After every row comes roughly how far along a hidden order it lies, from 0 to 30.
(in the rows, 128 means zero)
[133 151 113 129 146 131 103 105 105 93 118 115 134 181 171 136 132] : 18
[118 125 124 117 176 131 104 108 116 107 100 132 134 198 137 148 144] : 12
[134 118 114 160 176 138 95 123 136 101 117 152 174 181 136 126 116] : 16
[117 134 130 141 195 134 86 128 132 111 103 122 165 194 149 145 164] : 11
[157 134 117 114 115 138 135 83 79 97 126 104 119 162 134 122 105] : 11
[131 129 119 133 147 134 99 105 110 109 108 113 153 166 140 137 112] : 13
[115 118 113 106 165 131 105 95 117 95 97 121 154 183 114 126 128] : 10
[120 128 120 101 181 129 80 121 108 100 102 110 157 173 143 136 115] : 1
[113 116 114 164 187 137 107 106 139 116 104 140 178 191 127 130 155] : 25
[105 121 110 135 156 128 94 103 133 106 99 123 167 169 141 139 129] : 24
[118 101 121 149 173 135 69 152 129 125 128 111 189 150 123 117 97] : 0
[97 116 115 155 204 131 77 145 162 120 100 144 187 198 142 146 136] : 25
[121 125 116 165 164 133 106 136 129 115 127 132 160 184 149 138 159] : 25
[130 132 115 128 169 133 115 106 114 97 104 141 137 204 140 141 134] : 21
[119 153 129 85 180 122 96 114 102 118 108 100 123 176 166 161 172] : 13
[125 132 124 125 179 135 96 108 118 109 111 119 155 170 142 136 143] : 15
[112 137 116 145 163 133 95 99 122 104 116 107 152 165 154 140 150] : 26
[109 164 113 101 164 126 97 89 113 87 91 119 129 218 184 160 157] : 26
[137 119 117 126 178 137 120 103 116 100 116 134 140 187 129 135 144] : 20
[129 120 122 113 179 133 112 119 117 105 113 127 142 180 128 139 151] : 6
[123 125 114 137 163 132 110 125 122 104 109 131 158 185 136 136 130] : 26
[114 125 125 118 176 130 111 120 108 129 110 120 131 177 142 150 129] : 12
[117 120 121 143 159 132 96 122 121 125 120 116 157 159 142 138 117] : 8
[125 138 123 118 170 133 125 80 114 103 91 133 127 214 147 160 166] : 21
[104 131 119 136 165 131 91 110 125 104 116 106 161 155 147 140 143] : 17
[124 131 108 130 129 130 111 106 106 111 116 126 129 179 151 132 96] : 19
[109 121 109 132 160 130 103 122 124 107 106 135 149 183 152 134 159] : 29
[120 143 117 109 186 129 141 111 121 94 94 137 138 200 158 154 162] : 22
[114 131 115 112 162 130 99 96 114 93 101 124 144 192 137 139 136] : 20
[135 118 128 103 145 138 131 87 97 103 118 98 122 147 112 135 142] : 7
[147 131 138 153 182 142 92 112 126 100 100 121 172 193 132 151 140] : 4
[102 140 112 156 185 128 82 114 136 114 100 141 168 210 168 155 122] : 24
[126 116 113 155 179 143 120 116 128 103 126 123 168 165 129 116 156] : 23
[126 136 125 169 176 139 103 109 126 110 110 129 134 202 147 152 157] : 23
[111 123 112 131 149 131 116 94 111 111 116 114 143 135 135 129 126] : 30
[129 154 119 93 147 128 124 78 93 97 96 119 108 221 165 164 154] : 21

[127 121 127 131 125 128 129 130 125 115 129 132 127 109 125 135 129 125 124 127 128 134 136 131 137 167 127 125 130 130 135 130 131 127 129 122 121 140 132 120 125 134 131 130 130 125 133 135 129 127 129 126 123 123 127 130 128 128 125 131 132 139 126 127 137 121 125 126 130 125 126 125 86 129 145 130 130 130 128 129 115 152 124 129 130 140] : 2
[133 111 127 131 122 127 130 124 135 124 130 125 130 102 119 125 127 115 119 125 128 130 135 128 126 160 129 130 132 143 111 123 143 124 130 125 122 140 124 127 110 133 118 136 126 133 122 132 119 127 138 132 118 122 130 128 136 118 139 129 138 150 130 129 155 136 122 124 129 122 129 136 104 124 162 127 129 129 131 128 141 140 129 130 114 130] : 0
[119 114 141 124 120 127 133 98 151 162 138 135 136 128 126 151 148 122 99 122 130 135 140 131 152 223 112 117 129 133 126 128 147 129 137 138 123 174 145 115 126 138 152 131 126 128 110 133 133 133 122 44 118 123 128 125 162 154 117 123 125 128 128 149 162 131 131 127 129 134 122 119 1 119 185 116 118 122 130 129 177 199 112 118 138 192] : 25
[133 127 122 120 123 126 129 126 112 112 127 117 127 120 130 114 111 119 143 129 126 135 129 132 127 93 143 139 131 130 115 122 130 127 124 134 135 129 105 140 156 125 113 128 127 131 136 112 119 126 131 172 138 141 130 130 93 109 142 128 133 131 129 127 138 136 130 126 119 132 129 135 133 127 93 127 129 129 130 127 121 131 138 129 119 122] : 13
[125 126 129 131 124 125 123 123 129 152 135 131 132 170 128 126 113 119 88 108 129 101 126 118 142 117 118 147 131 127 68 121 133 129 131 133 128 132 130 135 140 113 120 137 123 145 89 121 127 135 139 90 126 131 125 116 120 132 144 123 115 109 135 129 82 179 130 143 130 132 128 152 118 123 127 122 115 120 130 135 145 92 121 135 116 130] : 18
[107 122 124 112 122 129 131 125 67 88 120 117 127 75 118 135 137 189 186 150 126 178 135 150 106 176 150 113 126 73 118 133 140 125 129 113 126 127 109 129 123 130 138 114 126 114 140 123 126 124 107 181 140 128 134 142 112 124 131 152 148 140 107 133 203 125 158 126 127 140 125 127 255 131 132 134 128 140 129 115 120 170 128 122 121 123] : 30
[114 127 129 133 131 131 137 88 133 100 131 148 127 135 134 129 151 108 112 123 127 142 141 160 150 250 122 142 132 126 148 139 137 129 135 117 116 128 155 112 73 138 154 125 134 99 158 133 128 127 123 88 116 130 127 132 145 148 102 128 144 119 108 153 176 106 132 135 136 121 118 107 158 133 183 124 127 128 125 127 115 135 128 122 137 184] : 25
[115 116 134 134 129 131 128 109 128 134 130 142 129 112 121 153 127 131 121 130 129 147 146 130 144 235 131 113 130 114 169 135 145 126 133 113 120 158 120 111 125 147 123 133 133 96 148 145 132 128 121 140 116 123 130 139 166 132 109 140 153 143 132 150 150 89 136 121 135 128 123 104 22 125 184 128 128 132 131 124 107 212 120 120 139 120] : 26
[129 120 127 130 127 128 128 119 122 122 129 131 128 110 126 135 137 144 124 127 128 147 134 137 129 176 128 122 128 131 146 126 135 127 127 128 126 128 130 122 109 139 134 125 129 116 125 126 126 126 131 132 126 128 129 128 138 125 120 127 136 134 124 137 161 111 134 125 129 127 125 114 117 126 142 129 131 130 128 126 119 162 129 128 129 136] : 4

Next part:
[78 117 135 128 90 142 131 124 110 83 142 151 130 135 133 105 143 99 152 96 188 113 119 134 151 112 136 115 133 96 142 150 87] : 18
[118 95 135 144 124 131 129 138 115 108 126 128 134 131 144 125 115 132 120 117 128 129 103 134 118 124 130 123 130 128 115 142 102] : 1
[108 63 133 153 105 130 134 165 129 80 123 133 135 135 158 115 100 133 128 107 126 132 88 156 93 113 122 127 135 119 112 158 93] : 1
[171 123 106 128 121 132 130 161 181 123 103 117 126 130 124 135 111 145 148 159 97 136 167 145 106 124 108 158 124 124 130 136 174] : 20
[143 225 132 79 164 64 136 127 238 229 161 123 93 105 80 131 159 126 137 144 34 148 144 149 92 161 108 136 138 161 180 49 235] : 5
[99 138 123 114 78 129 137 152 187 90 136 150 118 132 117 103 142 100 180 112 151 121 150 162 125 111 115 139 135 90 163 143 145] : 22
[143 95 124 148 133 149 122 126 83 106 109 120 142 135 146 137 109 142 111 137 138 125 124 112 134 123 135 128 122 128 100 151 99] : 6
[60 74 143 140 69 100 148 191 208 72 152 156 116 131 146 85 117 106 165 78 113 134 72 200 65 106 108 126 150 99 156 146 121] : 18
[146 125 96 128 68 184 125 139 131 55 93 138 140 145 127 122 131 116 184 147 205 106 209 126 171 98 122 157 117 73 137 185 122] : 26
[123 209 125 80 119 81 140 143 254 180 157 140 96 114 77 113 161 107 172 132 74 138 160 166 102 139 103 143 139 125 195 78 224] : 23
[68 121 132 120 64 131 138 145 159 68 146 163 121 136 126 91 147 88 180 90 178 114 128 162 134 104 122 125 138 79 164 153 115] : 30
[103 68 144 158 139 133 125 122 61 107 130 126 142 132 160 129 108 136 90 102 142 128 67 117 122 126 145 103 130 140 91 144 61] : 21
[125 121 108 122 66 140 138 175 205 72 119 144 123 137 123 106 124 111 193 133 143 123 172 172 114 103 104 157 131 82 160 163 164] : 24
[108 116 113 124 61 141 138 169 194 63 121 149 123 138 126 100 129 105 194 119 161 120 163 171 119 101 108 151 134 79 159 163 140] : 23
[137 105 119 140 109 148 127 138 117 93 112 128 136 136 137 128 117 131 138 133 151 123 143 124 135 116 126 137 124 112 119 154 115] : 0
[78 90 146 142 108 121 134 138 115 101 147 143 129 130 147 109 125 115 125 90 141 126 75 143 113 119 133 110 138 120 127 137 88] : 15
[114 60 142 161 139 131 127 136 76 108 127 122 141 131 163 130 99 143 91 109 123 132 69 126 106 126 137 112 130 143 91 143 74] : 19
[91 49 154 167 140 126 127 128 54 107 137 127 142 130 169 125 103 138 78 92 131 131 38 122 109 126 146 97 133 146 86 142 49] : 30
[172 88 93 146 83 165 130 179 166 60 81 125 138 143 139 127 97 140 170 159 144 124 187 152 120 101 105 169 120 92 123 184 145] : 28
[71 146 132 114 84 133 133 118 132 95 150 158 123 132 118 99 160 86 167 94 188 112 130 138 157 114 133 116 135 92 161 139 106] : 29
[133 143 113 116 98 131 134 151 190 108 122 136 121 131 116 118 133 118 170 136 129 126 166 152 123 117 111 149 129 103 153 140 162] : 15
[107 100 143 142 144 126 127 122 88 124 135 127 134 128 145 128 120 131 102 109 130 129 86 122 124 130 139 108 131 141 105 130 93] : 12
[100 139 131 118 104 117 135 137 167 117 143 143 119 127 119 110 142 109 157 111 132 126 125 149 121 121 122 127 135 112 154 124 136] : 10
[106 116 119 129 78 144 133 146 148 78 124 147 129 137 130 108 132 107 170 116 168 117 146 148 136 106 121 138 130 90 145 161 116] : 12
[117 91 134 145 122 124 131 147 128 110 128 128 131 130 145 123 112 134 119 117 119 132 97 142 104 124 126 127 132 130 116 137 112] : 0
[166 128 121 132 157 115 127 141 150 158 117 109 127 123 127 144 110 153 111 152 78 141 130 129 101 139 119 139 125 152 117 113 161] : 14
[129 83 139 153 153 129 124 124 77 128 123 117 139 128 153 138 104 148 86 124 118 133 83 117 116 132 139 113 127 150 104 134 89] : 18
